Below are the code and all the weights of a small trained network. Each question names an input and a class and asks about switching units off, where a switched-off unit gives its printed mean instead of its output.

import numpy as np


def w(rows, s, z=0):
    codes = np.array(rows[::2]) - 128.0
    scale = np.full(codes.shape[1], s)
    scale[-1] = z or s
    return codes * scale


def f(y):
    return np.maximum(y, 0)


def log_softmax(a):
    a = a - a.max(-1, keepdims=True)
    return a - np.log(np.exp(a).sum(-1, keepdims=True))


def net(x, mask):
    res = np.array(x, float).reshape(1, 5) / 4 @ E
    y = f(res @ A[0][:, :-1].T + A[0][:, -1])
    res = res + np.where(mask, y, B[0][:, -1]) @ B[0][:, :-1]
    return log_softmax(res[-1] @ U[:, :-1].T + U[:, -1])


A, B = {}, {}
E = w([
[101,107,177,239,169],'x0',
[129,122,122,128,132],'x1',
[128,126,122,125,129],'x2',
[253,110,200,94,209],'x3',
[27,44,188,52,178],'x4',
],0.0071)
A[0] = w([
[160,162,83,38,69,15],'N1',
[39,140,105,142,94,42],'N2',
[153,164,92,58,115,185],'N3',
[24,48,165,89,121,88],'N4',
[62,37,211,48,176,174],'N5',
[168,153,99,79,54,141],'N6',
[118,115,145,253,156,48],'N7',
[25,128,56,186,50,84],'N8',
[136,120,94,45,100,86],'N9',
[232,213,57,235,50,80],'N10',
[137,143,81,42,130,204],'N11',
[116,132,159,229,151,6],'N12',
[112,149,168,219,167,112],'N13',
[34,150,66,186,75,18],'N14',
[196,120,171,124,195,21],'N15',
[145,165,88,50,86,30],'N16',
[201,126,203,120,196,32],'N17',
],0.0062,0.0011)
B[0] = w([
[94,71,218,129,158,187],'N1',
[206,139,111,35,99,187],'N2',
[97,71,188,151,145,179],'N3',
[159,205,100,83,192,199],'N4',
[130,245,77,120,219,221],'N5',
[78,116,181,150,173,186],'N6',
[78,82,218,81,147,178],'N7',
[208,106,122,1,91,235],'N8',
[57,104,193,145,148,169],'N9',
[76,229,170,75,244,254],'N10',
[74,88,204,178,147,181],'N11',
[75,80,225,95,133,166],'N12',
[84,63,206,97,139,171],'N13',
[220,86,140,2,53,215],'N14',
[213,76,94,21,50,175],'N15',
[81,65,206,133,139,177],'N16',
[214,103,86,36,72,186],'N17',
],0.0058,0.0065)
U = w([
[198,96,110,76,87,68],'0',
[103,228,125,128,184,71],'1',
[123,112,131,145,130,222],'2',
[71,50,193,146,132,84],'3',
[126,117,113,142,129,211],'4',
[127,111,61,205,108,115],'5',
[119,104,68,248,56,1],'6',
],0.012,0.008)

Each question gives the input, the list of numbers given to net, and the class t.
The units are the neurons (one row each of A and B). Each row of codes is followed by its name. A weight is (code - 128) times the scale printed after its matrix; where a second scale follows, it is the last column's (A, B and U).
mask holds one flag per neuron, in row order. A switched-off neuron (its flag False) gives its mean, the last column of its row in B, instead of its output. The means were averaged over made-up inputs and are rounded, as every weight is.
A unit's drop is (log p(t) with every unit on - log p(t) with that unit switched off) / (log p(t) with every unit on - log p(t) with every unit switched off).
The circuit of an input: a set's keep is (log p(t) with only the set's units on - log p(t) with every unit switched off) / (log p(t) with every unit on - log p(t) with every unit switched off). Starting from the 12 units with the biggest drops (on a tie, the unit counted first), units are removed one at a time, each time the one whose removal leaves the highest keep (on an exact tie, the one counted first), for as long as the keep stays at least 0.8.
circuit, biggest first: the units of the circuit, biggest drop first
k most important neurons: the k neurons with the biggest drops, biggest first
drop of u: that unit's drop, to one decimal
input [8,-7,6,0,-6], class 3: circuit, biggest first -> (N7, N12)
input [-7,-5,-5,4,-7], class 1: circuit, biggest first -> (N10)
input [2,5,4,-8,-6], class 0: 2 most important neurons -> (N14, N8)
input [3,-3,1,-4,8], class 1: circuit, biggest first -> (N5, N4)
input [-4,-1,5,1,6], class 1: 2 most important neurons -> (N5, N4)
input [1,-7,1,8,7], class 0: 2 most important neurons -> (N17, N15)
input [-2,-2,-2,2,-5], class 1: 3 most important neurons -> (N10, N14, N8)
input [4,4,7,2,8], class 1: 2 most important neurons -> (N5, N4)
input [-2,1,8,6,-8], class 1: 3 most important neurons -> (N10, N14, N8)
input [8,8,4,-3,-4], class 3: 3 most important neurons -> (N7, N12, N13)
input [0,-3,-3,8,6], class 0: 3 most important neurons -> (N17, N15, N10)
input [6,-3,-8,8,3], class 0: drop of N17 -> 0.6
input [-8,-7,-2,-2,-1], class 3: drop of N3 -> 0.0
input [8,-3,5,1,-3], class 3: drop of N4 -> 0.1
input [6,-4,-6,7,-3], class 0: circuit, biggest first -> (N17)
